Below is a small trained network, with its code and all its weights. Each question gives an input and a target symbol and asks what happens when units are switched off, that is, made to give their printed mean instead of their output.

import numpy as np


def w(rows, s, z=0):
    codes = np.array(rows[::2]) - 128.0
    scale = np.full(codes.shape[1], s)
    scale[-1] = z or s
    return codes * scale


def f(y):
    return y / 2 * (1 + np.tanh(0.7978845608 * (y + 0.044715 * y**3)))


def softmax(a):
    e = np.exp(a - a.max(-1, keepdims=True))
    return e / e.sum(-1, keepdims=True)


def log_softmax(a):
    a = a - a.max(-1, keepdims=True)
    return a - np.log(np.exp(a).sum(-1, keepdims=True))


def net(x, mask):
    ids = ['αβηθλπσω'.index(c) for c in x.split()]
    T = len(ids)
    res = E[ids] + P[:T]
    r = res
    for j in range(2):
        rows = slice(4 * j, 4 * j + 4)
        q, k, v = (r @ M[0][rows].T for M in (Q, K, V))
        z = softmax(np.where(np.tri(T) > 0, q @ k.T / 4**0.5, -1e9)) @ v
        o = O[0][rows]
        res = res + np.where(mask[j], z, o[:, -1]) @ o[:, :-1]
    y = f(res @ A[0][:, :-1].T + A[0][:, -1])
    res = res + np.where(mask[2:18], y, B[0][:, -1]) @ B[0][:, :-1]
    return log_softmax(res[-1] @ U[:, :-1].T + U[:, -1])


Q, K, V, O, A, B = {}, {}, {}, {}, {}, {}
E = w([
[166,150,88],'α',
[83,61,85],'β',
[136,18,176],'η',
[202,131,148],'θ',
[76,149,92],'λ',
[120,90,212],'π',
[148,7,117],'σ',
[56,179,187],'ω',
],0.02)
P = w([
[59,2,84],'0',
[245,189,158],'1',
[90,31,169],'2',
[230,201,141],'3',
[76,46,171],'4',
[225,203,142],'5',
[74,59,169],'6',
[218,206,140],'7',
[73,51,164],'8',
[222,201,128],'9',
],0.0066)
Q[0] = w([
[58,93,223],'h1',
[82,128,130],'h1',
[23,131,158],'h1',
[116,108,192],'h1',
[63,92,82],'h2',
[245,127,144],'h2',
[3,114,135],'h2',
[20,101,158],'h2',
],0.012)
K[0] = w([
[91,135,200],'h1',
[42,175,145],'h1',
[62,145,167],'h1',
[119,156,190],'h1',
[45,21,4],'h2',
[105,142,250],'h2',
[154,100,28],'h2',
[181,84,48],'h2',
],0.013)
V[0] = w([
[56,216,160],'h1',
[10,150,223],'h1',
[49,176,2],'h1',
[39,183,176],'h1',
[205,99,54],'h2',
[171,50,61],'h2',
[92,185,6],'h2',
[120,211,171],'h2',
],0.0056)
O[0] = w([
[85,121,156,89],'h1',
[34,119,161,129],'h1',
[80,93,1,28],'h1',
[86,145,163,103],'h1',
[124,98,94,93],'h2',
[77,129,81,141],'h2',
[138,114,55,5],'h2',
[182,153,161,91],'h2',
],0.0069,0.0029)
A[0] = w([
[73,48,125,84],'n1',
[132,147,124,255],'n2',
[36,115,95,32],'n3',
[178,174,118,142],'n4',
[73,80,134,48],'n5',
[203,134,114,113],'n6',
[155,125,191,183],'n7',
[59,151,150,200],'n8',
[83,192,178,132],'n9',
[94,160,65,192],'n10',
[133,251,28,91],'n11',
[98,67,70,151],'n12',
[108,240,125,98],'n13',
[98,238,123,62],'n14',
[203,125,155,130],'n15',
[128,32,146,172],'n16',
],0.012,0.0071)
B[0] = w([
[172,176,146,206],'n1',
[87,142,163,208],'n2',
[149,43,99,190],'n3',
[176,165,127,212],'n4',
[207,125,129,180],'n5',
[148,97,153,233],'n6',
[55,122,108,247],'n7',
[135,106,168,226],'n8',
[189,145,151,200],'n9',
[92,131,89,171],'n10',
[88,114,8,183],'n11',
[125,195,170,193],'n12',
[157,152,21,161],'n13',
[168,192,54,151],'n14',
[126,90,108,255],'n15',
[111,151,78,226],'n16',
],0.012,0.0088)
U = w([
[213,130,37,2],'α',
[64,209,121,229],'β',
[28,22,86,134],'η',
[249,111,199,77],'θ',
[57,157,49,65],'λ',
[67,137,195,215],'π',
[135,6,96,158],'σ',
[174,255,158,202],'ω',
],0.0088,0.006)

Each question gives the input, a string of symbols that net reads in full, and the target symbol t.
The units are the heads (4 rows each of Q, K, V and O) and the neurons (one row each of A and B). Each row of codes is followed by its name. A weight is (code - 128) times the scale printed after its matrix; where a second scale follows, it is the last column's (O, A, B and U).
mask holds one flag per unit, heads first, then neurons. A switched-off unit (its flag False) gives its mean, the last column of its rows in O or B, instead of its output. The means were averaged over made-up inputs and are rounded, as every weight is.
A unit's drop is (log p(t) with every unit on - log p(t) with that unit switched off) / (log p(t) with every unit on - log p(t) with every unit switched off).
The circuit of an input: a set's keep is (log p(t) with only the set's units on - log p(t) with every unit switched off) / (log p(t) with every unit on - log p(t) with every unit switched off). Starting from the 12 units with the biggest drops (on a tie, the unit counted first), units are removed one at a time, each time the one whose removal leaves the highest keep (on an exact tie, the one counted first), for as long as the keep stays at least 0.8.
units of the circuit, in order: the units of the circuit, biggest drop first
most important unit: the unit with the biggest drop
top k neurons: the k neurons with the biggest drops, biggest first
heads that matter: for each layer, one digit per head in row order, 1 if its drop is at least 0.15 and else 0, layers parted by /
input σ η β π σ, target ω: units of the circuit, in order -> [h2, n1, n12]
input α α η θ ω α π, target θ: units of the circuit, in order -> [h1, n5, n9]
input α α λ λ θ σ π α, target α: units of the circuit, in order -> [h1, n11]
input θ σ ω θ σ α λ λ, target λ: most important unit -> n11
input π λ π α θ, target π: units of the circuit, in order -> [h2, n7, n13]
input σ λ η, target ω: units of the circuit, in order -> [h2, n1, n12]
input π π λ, target π: units of the circuit, in order -> [n11, h1, n8]
input π π η, target π: heads that matter -> 11
input π λ η, target π: units of the circuit, in order -> [h1, n3]
input θ α α σ α β, target β: heads that matter -> 01
input α ω α α, target α: units of the circuit, in order -> [n11, h1]
input α α θ, target σ: top 3 neurons -> [n12, n1, n15]
input α ω α ω ω θ ω σ π, target θ: units of the circuit, in order -> [h1, n5, n1, n9]
input σ ω β, target θ: units of the circuit, in order -> [n1, n5, n7]
input θ λ α ω η, target θ: units of the circuit, in order -> [n1]
input π π α λ α α β π ω, target θ: top 2 neurons -> [n9, n3]
input ω ω θ β, target β: heads that matter -> 00
input ω π ω η λ, target θ: heads that matter -> 10
input ω β η, target θ: top 3 neurons -> [n1, n5, n3]
input α α σ π σ ω α, target θ: top 2 neurons -> [n16, n11]
input ω α η α σ, target ω: top 3 neurons -> [n1, n12, n16]
input π π π η θ, target π: most important unit -> n7
input ω θ β, target θ: top 3 neurons -> [n1, n5, n12]
input β λ η α α α α π, target π: heads that matter -> 00
